Here is a tiny trained network, its code and every weight. The questions are about switching its units off for an input and a class, where a switched-off unit gives its printed mean instead of its output.

import numpy as np


def w(rows, s, z=0):
    codes = np.array(rows[::2]) - 128.0
    scale = np.full(codes.shape[1], s)
    scale[-1] = z or s
    return codes * scale


def norm(h):
    return h / np.sqrt((h * h).mean(-1, keepdims=True) + 1e-5)


def f(y):
    return np.maximum(y, 0)


def log_softmax(a):
    a = a - a.max(-1, keepdims=True)
    return a - np.log(np.exp(a).sum(-1, keepdims=True))


def net(x, mask):
    res = np.array(x, float).reshape(1, 8) / 4 @ E
    u = 0
    for l in range(2):
        y = f(norm(res) @ A[l][:, :-1].T + A[l][:, -1])
        res = res + np.where(mask[u : u + 9], y, B[l][:, -1]) @ B[l][:, :-1]
        u += 9
    return log_softmax(norm(res)[-1] @ U[:, :-1].T + U[:, -1])


A, B = {}, {}
E = w([
[105,176,145,127,181,140,133],'x0',
[152,254,66,159,37,97,70],'x1',
[76,52,41,170,110,210,23],'x2',
[130,99,59,79,109,120,129],'x3',
[128,132,87,128,151,135,135],'x4',
[129,137,163,125,104,144,142],'x5',
[124,135,131,164,137,142,146],'x6',
[98,122,137,129,108,107,137],'x7',
],0.0078)
A[0] = w([
[165,122,140,160,125,168,177,4],'L0N0',
[189,135,89,144,25,93,128,186],'L0N1',
[147,157,147,73,143,56,184,97],'L0N2',
[15,70,114,104,135,100,48,96],'L0N3',
[95,255,43,175,105,88,213,110],'L0N4',
[152,27,150,70,201,205,217,91],'L0N5',
[73,201,48,82,108,158,132,121],'L0N6',
[232,116,118,163,159,2,212,145],'L0N7',
[50,19,168,98,188,132,197,87],'L0N8',
],0.0064,0.0025)
B[0] = w([
[149,165,88,83,134,118,89,135],'L0N0',
[88,191,201,117,169,73,78,215],'L0N1',
[148,124,160,15,142,167,175,202],'L0N2',
[101,83,132,98,127,169,84,202],'L0N3',
[202,92,61,142,206,138,136,213],'L0N4',
[217,172,136,205,151,68,81,254],'L0N5',
[101,182,175,171,120,102,156,187],'L0N6',
[54,98,132,71,133,192,195,223],'L0N7',
[132,149,170,183,2,12,98,244],'L0N8',
],0.0077,0.0056)
A[1] = w([
[42,163,158,120,196,55,177,5],'L1N0',
[129,134,142,97,167,254,51,95],'L1N1',
[162,230,85,150,106,150,106,145],'L1N2',
[137,174,136,122,109,110,211,137],'L1N3',
[127,103,227,156,182,81,37,176],'L1N4',
[67,94,130,198,92,204,30,97],'L1N5',
[66,94,129,128,120,249,76,163],'L1N6',
[124,235,124,115,149,81,50,46],'L1N7',
[156,197,128,177,142,40,118,101],'L1N8',
],0.0064,0.0014)
B[1] = w([
[149,156,112,112,97,177,103,188],'L1N0',
[219,132,191,115,130,135,146,175],'L1N1',
[90,151,108,122,114,17,154,196],'L1N2',
[111,7,111,97,112,168,93,197],'L1N3',
[244,172,85,129,123,73,184,245],'L1N4',
[105,87,135,1,211,191,150,255],'L1N5',
[131,153,114,89,158,206,161,198],'L1N6',
[174,141,81,214,115,110,159,208],'L1N7',
[180,26,126,164,134,130,97,221],'L1N8',
],0.0084,0.0057)
U = w([
[167,78,87,242,60,71,85,4],'0',
[60,75,171,109,144,254,137,252],'1',
],0.0073,0.00022)

Each question gives the input, the list of numbers given to net, and the class t.
The units are the neurons (one row each of A and B). Each row of codes is followed by its name. A weight is (code - 128) times the scale printed after its matrix; where a second scale follows, it is the last column's (A, B and U).
mask holds one flag per neuron, layer by layer. A switched-off neuron (its flag False) gives its mean, the last column of its row in B, instead of its output. The means were averaged over made-up inputs and are rounded, as every weight is.
A unit's drop is (log p(t) with every unit on - log p(t) with that unit switched off) / (log p(t) with every unit on - log p(t) with every unit switched off).
The circuit of an input: a set's keep is (log p(t) with only the set's units on - log p(t) with every unit switched off) / (log p(t) with every unit on - log p(t) with every unit switched off). Starting from the 12 units with the biggest drops (on a tie, the unit counted first), units are removed one at a time, each time the one whose removal leaves the highest keep (on an exact tie, the one counted first), for as long as the keep stays at least 0.8.
circuit, biggest first: the units of the circuit, biggest drop first
unit that matters most: the unit with the biggest drop
k most important neurons: the k neurons with the biggest drops, biggest first
top k neurons in layer l: the k neurons of layer l with the biggest drops, biggest first
drop of u: that unit's drop, to one decimal
input [6,-8,-3,0,0,6,1,-7], class 0: circuit, biggest first => (L0N5; L0N8)
input [-3,2,4,8,8,3,-4,5], class 1: unit that matters most => L0N5
input [7,-6,-6,2,3,3,1,1], class 0: 4 most important neurons => (L0N5; L0N8; L1N5; L1N6)
input [1,-8,7,-3,-8,7,2,-1], class 0: top 4 neurons in layer 0 => (L0N5; L0N8; L0N7; L0N2)
input [4,4,-5,3,5,2,-6,-3], class 1: top 2 neurons in layer 1 => (L1N4; L1N3)
input [7,-4,-3,7,-5,5,-6,-3], class 0: 3 most important neurons => (L0N5; L0N8; L1N5)
input [-7,4,-5,2,6,6,-7,-4], class 1: 2 most important neurons => (L0N7; L0N5)
input [-7,2,4,0,-5,3,-3,2], class 1: 3 most important neurons => (L0N5; L0N8; L1N5)
input [-1,-5,5,-1,1,4,7,-1], class 0: 4 most important neurons => (L0N5; L0N8; L0N7; L1N4)
input [-6,-8,-3,1,5,-1,-8,-3], class 0: drop of L0N5 => 0.2
input [6,-7,-2,0,5,-7,0,-8], class 0: drop of L0N8 => 0.1
input [-7,-1,-7,0,0,1,8,-1], class 1: drop of L0N7 => 0.2
input [4,-6,-4,7,-1,-1,-6,-1], class 0: drop of L0N8 => 0.5
input [-7,-8,-4,7,6,2,5,5], class 0: circuit, biggest first => (L0N8)
